Below is a small trained network, with its code and all its weights. Each question gives an input and a class and asks what happens when units are switched off, that is, made to give their printed mean instead of their output.

import numpy as np


def w(rows, s, z=0):
    codes = np.array(rows[::2]) - 128.0
    scale = np.full(codes.shape[1], s)
    scale[-1] = z or s
    return codes * scale


def norm(h):
    return h / np.sqrt((h * h).mean(-1, keepdims=True) + 1e-5)


def f(y):
    return y / 2 * (1 + np.tanh(0.7978845608 * (y + 0.044715 * y**3)))


def log_softmax(a):
    a = a - a.max(-1, keepdims=True)
    return a - np.log(np.exp(a).sum(-1, keepdims=True))


def net(x, mask):
    res = np.array(x, float).reshape(1, 7) / 4 @ E
    u = 0
    for l in range(2):
        y = f(norm(res) @ A[l][:, :-1].T + A[l][:, -1])
        res = res + np.where(mask[u : u + 4], y, B[l][:, -1]) @ B[l][:, :-1]
        u += 4
    return log_softmax(norm(res)[-1] @ U[:, :-1].T + U[:, -1])


A, B = {}, {}
E = w([
[111,98,136,143,145,90,135,79,116,144,117,99],'x0',
[37,166,157,73,96,207,164,116,92,162,98,92],'x1',
[100,78,79,149,63,64,116,72,41,120,38,127],'x2',
[182,181,205,145,158,120,160,121,101,137,129,203],'x3',
[145,120,121,146,165,145,59,163,80,97,166,166],'x4',
[176,150,123,144,121,97,165,120,178,201,182,117],'x5',
[137,155,100,178,255,203,55,121,104,54,206,157],'x6',
],0.0046)
A[0] = w([
[56,162,112,54,144,127,153,84,147,183,132,105,125],'0.n1',
[194,181,130,133,165,126,108,81,76,178,138,163,36],'0.n2',
[109,127,137,132,155,119,125,90,41,118,85,184,3],'0.n3',
[96,37,2,178,128,109,72,88,111,122,119,105,33],'0.n4',
],0.0055,0.0035)
B[0] = w([
[165,183,151,76,88,102,203,161,116,69,146,63,227],'0.n1',
[133,109,83,150,104,60,114,213,76,212,117,139,138],'0.n2',
[119,186,232,131,129,101,116,152,2,79,84,135,164],'0.n3',
[131,103,76,209,93,28,36,61,159,79,201,51,254],'0.n4',
],0.0082,0.0028)
A[1] = w([
[204,164,110,178,145,17,205,174,68,141,222,224,25],'1.n1',
[149,79,135,89,44,16,154,130,113,195,41,182,121],'1.n2',
[55,113,200,135,99,159,82,65,18,16,28,123,3],'1.n3',
[252,116,150,198,243,83,179,128,194,182,185,175,14],'1.n4',
],0.0043,0.0034)
B[1] = w([
[113,160,170,170,201,140,194,126,89,214,206,90,190],'1.n1',
[36,42,81,181,120,230,85,145,147,111,84,220,251],'1.n2',
[180,159,204,75,218,17,72,90,183,164,39,140,217],'1.n3',
[254,171,94,112,207,93,150,16,197,220,135,111,218],'1.n4',
],0.0076,0.0034)
U = w([
[246,171,116,154,226,115,146,79,200,187,196,117,140],'0',
[120,76,44,191,97,30,38,80,118,53,175,38,185],'1',
[87,181,152,55,54,167,229,149,146,120,126,19,191],'2',
[72,32,91,145,58,158,138,123,186,131,49,192,142],'3',
[145,161,108,110,177,222,68,224,107,54,201,170,8],'4',
[119,130,141,228,150,127,150,156,20,191,149,186,20],'5',
[115,172,219,108,194,55,63,112,65,83,29,136,153],'6',
],0.013,0.0012)

Each question gives the input, the list of numbers given to net, and the class t.
The units are the neurons (one row each of A and B). Each row of codes is followed by its name. A weight is (code - 128) times the scale printed after its matrix; where a second scale follows, it is the last column's (A, B and U).
mask holds one flag per neuron, layer by layer. A switched-off neuron (its flag False) gives its mean, the last column of its row in B, instead of its output. The means were averaged over made-up inputs and are rounded, as every weight is.
A unit's drop is (log p(t) with every unit on - log p(t) with that unit switched off) / (log p(t) with every unit on - log p(t) with every unit switched off).
The circuit of an input: a set's keep is (log p(t) with only the set's units on - log p(t) with every unit switched off) / (log p(t) with every unit on - log p(t) with every unit switched off). Starting from all 8 units, units are removed one at a time, each time the one whose removal leaves the highest keep (on an exact tie, the one counted first), for as long as the keep stays at least 0.8.
units of the circuit, in order: the units of the circuit, biggest drop first
top k neurons: the k neurons with the biggest drops, biggest first
top k neurons in layer l: the k neurons of layer l with the biggest drops, biggest first
drop when u is switched off: that unit's drop, to one decimal
input [0,-2,0,-5,-7,5,-4], class 3: units of the circuit, in order	[1.n2]
input [-8,0,5,0,-5,-3,8], class 6: top 2 neurons	[1.n3; 0.n3]
input [-4,-2,1,8,7,-7,5], class 6: units of the circuit, in order	[0.n3; 1.n3]
input [6,-4,-6,1,7,-7,0], class 0: top 3 neurons	[1.n4; 1.n2; 0.n3]
input [-1,-8,3,6,2,-4,2], class 5: units of the circuit, in order	[0.n2; 1.n1]
input [-6,1,-4,2,6,1,3], class 0: top 4 neurons	[1.n4; 0.n3; 1.n2; 0.n2]
input [-1,-6,-7,-8,5,-2,-8], class 3: top 2 neurons in layer 0	[0.n4; 0.n1]
input [-4,-4,-7,3,-8,-6,-7], class 3: top 2 neurons	[1.n2; 1.n1]
input [3,-6,0,5,8,-2,-3], class 5: top 3 neurons in layer 0	[0.n2; 0.n3; 0.n4]
input [6,5,-6,-5,3,1,2], class 2: top 2 neurons	[0.n1; 1.n2]
input [0,-8,7,3,-3,8,-3], class 3: top 2 neurons in layer 1	[1.n2; 1.n3]
input [7,-7,5,7,-5,0,1], class 5: top 2 neurons in layer 1	[1.n2; 1.n1]
input [-2,5,1,-1,-3,-6,-1], class 6: top 2 neurons in layer 1	[1.n3; 1.n1]
input [2,1,3,3,5,3,3], class 5: units of the circuit, in order	[0.n2]
input [4,-1,4,2,-1,6,-8], class 3: drop when 1.n2 is switched off	0.4
input [0,3,-6,0,7,3,-7], class 2: drop when 0.n1 is switched off	0.0
input [6,-4,4,1,2,-1,-7], class 3: drop when 1.n2 is switched off	0.7
input [6,6,5,0,-7,4,-8], class 3: top 2 neurons in layer 1	[1.n2; 1.n1]
